Below is a small trained network, with its code and all its weights. Each question gives an input and a class and asks what happens when units are switched off, that is, made to give their printed mean instead of their output.

import numpy as np


def w(rows, s, z=0):
    codes = np.array(rows[::2]) - 128.0
    scale = np.full(codes.shape[1], s)
    scale[-1] = z or s
    return codes * scale


def f(y):
    return y / 2 * (1 + np.tanh(0.7978845608 * (y + 0.044715 * y**3)))


def log_softmax(a):
    a = a - a.max(-1, keepdims=True)
    return a - np.log(np.exp(a).sum(-1, keepdims=True))


def net(x, mask):
    res = np.array(x, float).reshape(1, 5) / 4 @ E
    y = f(res @ A[0][:, :-1].T + A[0][:, -1])
    res = res + np.where(mask, y, B[0][:, -1]) @ B[0][:, :-1]
    return log_softmax(res[-1] @ U[:, :-1].T + U[:, -1])


A, B = {}, {}
E = w([
[123,192,158,7,141,209,186,148,74],'x0',
[100,142,132,110,141,109,119,141,178],'x1',
[145,149,135,140,113,146,103,139,124],'x2',
[254,170,66,66,83,57,151,134,170],'x3',
[94,141,96,67,55,106,7,52,22],'x4',
],0.01)
A[0] = w([
[100,137,132,150,128,136,141,116,117,55],'n0',
[107,158,141,129,109,92,132,155,93,106],'n1',
[159,144,149,126,134,123,132,92,92,56],'n2',
[92,124,172,158,143,155,130,108,123,33],'n3',
[129,169,136,90,155,148,142,118,121,123],'n4',
[108,148,161,25,159,220,156,149,95,200],'n5',
[125,139,113,122,102,142,85,107,117,109],'n6',
[98,104,124,95,91,83,43,94,97,85],'n7',
[118,98,110,234,152,81,82,107,145,173],'n8',
[196,135,80,92,124,105,126,127,148,100],'n9',
[67,109,147,163,127,147,113,116,118,73],'n10',
[97,119,127,100,105,109,70,83,103,65],'n11',
[129,83,101,250,113,37,76,102,153,127],'n12',
[178,132,91,118,108,84,142,144,142,5],'n13',
[36,117,144,201,152,182,123,127,120,75],'n14',
[163,133,158,214,169,146,187,156,175,85],'n15',
[94,134,133,157,166,155,115,104,116,27],'n16',
[54,120,134,173,142,153,100,159,101,49],'n17',
[191,153,103,127,97,51,152,115,139,84],'n18',
[90,139,112,106,113,85,91,116,88,62],'n19',
[158,111,157,184,149,157,179,200,166,98],'n20',
],0.012,0.0013)
B[0] = w([
[101,111,148,93,120,108,93,96,133,141],'n0',
[101,148,137,147,158,123,135,134,161,137],'n1',
[96,138,135,137,144,117,131,139,179,142],'n2',
[157,117,157,150,127,104,53,124,163,173],'n3',
[91,147,167,164,96,171,138,169,124,164],'n4',
[60,166,177,125,12,157,202,239,109,240],'n5',
[107,111,92,130,175,118,179,108,119,164],'n6',
[108,144,21,159,197,150,179,49,128,214],'n7',
[75,160,183,105,58,169,184,234,99,219],'n8',
[163,74,202,134,112,81,48,134,149,188],'n9',
[165,84,145,120,114,56,75,121,142,180],'n10',
[139,149,57,149,206,161,161,77,158,194],'n11',
[65,198,187,89,33,195,216,217,107,247],'n12',
[166,68,192,116,161,120,44,125,109,177],'n13',
[225,75,178,87,142,80,46,125,140,223],'n14',
[104,146,19,160,187,144,177,27,112,229],'n15',
[175,142,129,113,127,80,72,151,163,164],'n16',
[203,65,168,133,147,96,62,123,142,192],'n17',
[173,63,187,119,143,76,22,144,151,198],'n18',
[137,150,71,170,167,128,170,69,133,181],'n19',
[104,165,11,133,184,140,138,31,106,220],'n20',
],0.011,0.016)
U = w([
[50,167,170,137,14,153,205,197,104,255],'0',
[96,137,2,190,200,106,179,40,122,29],'1',
[179,43,183,139,120,4,48,122,143,77],'2',
],0.0095,0.00089)

Each question gives the input, the list of numbers given to net, and the class t.
The units are the neurons (one row each of A and B). Each row of codes is followed by its name. A weight is (code - 128) times the scale printed after its matrix; where a second scale follows, it is the last column's (A, B and U).
mask holds one flag per neuron, in row order. A switched-off neuron (its flag False) gives its mean, the last column of its row in B, instead of its output. The means were averaged over made-up inputs and are rounded, as every weight is.
A unit's drop is (log p(t) with every unit on - log p(t) with that unit switched off) / (log p(t) with every unit on - log p(t) with every unit switched off).
unit that matters most: the unit with the biggest drop
top k neurons: the k neurons with the biggest drops, biggest first
drop of u: that unit's drop, to one decimal
input [4,-6,-1,2,5], class 1: top neuron	[n12]
input [-2,0,-8,5,-4], class 2: top 4 neurons	[n18, n7, n9, n13]
input [1,4,-4,1,2], class 1: top 3 neurons	[n12, n8, n5]
input [-8,-3,-4,-1,8], class 0: top 4 neurons	[n12, n8, n15, n20]
input [-4,7,-1,-5,1], class 2: top 2 neurons	[n14, n5]
input [6,-3,8,8,-6], class 2: top 3 neurons	[n12, n9, n18]
input [-6,8,0,-1,8], class 1: top 4 neurons	[n7, n11, n5, n19]
input [-8,7,2,7,-8], class 0: top 4 neurons	[n12, n8, n7, n11]
input [6,2,-6,-7,-3], class 2: top 2 neurons	[n14, n12]
input [-7,5,1,3,-7], class 0: top 4 neurons	[n12, n8, n7, n11]
input [-5,8,0,4,-4], class 0: drop of n12	2.6
input [-8,6,0,5,3], class 0: drop of n12	1.6
input [2,2,8,-4,1], class 2: drop of n12	0.2
input [-2,0,-5,6,8], class 1: unit that matters most	n7
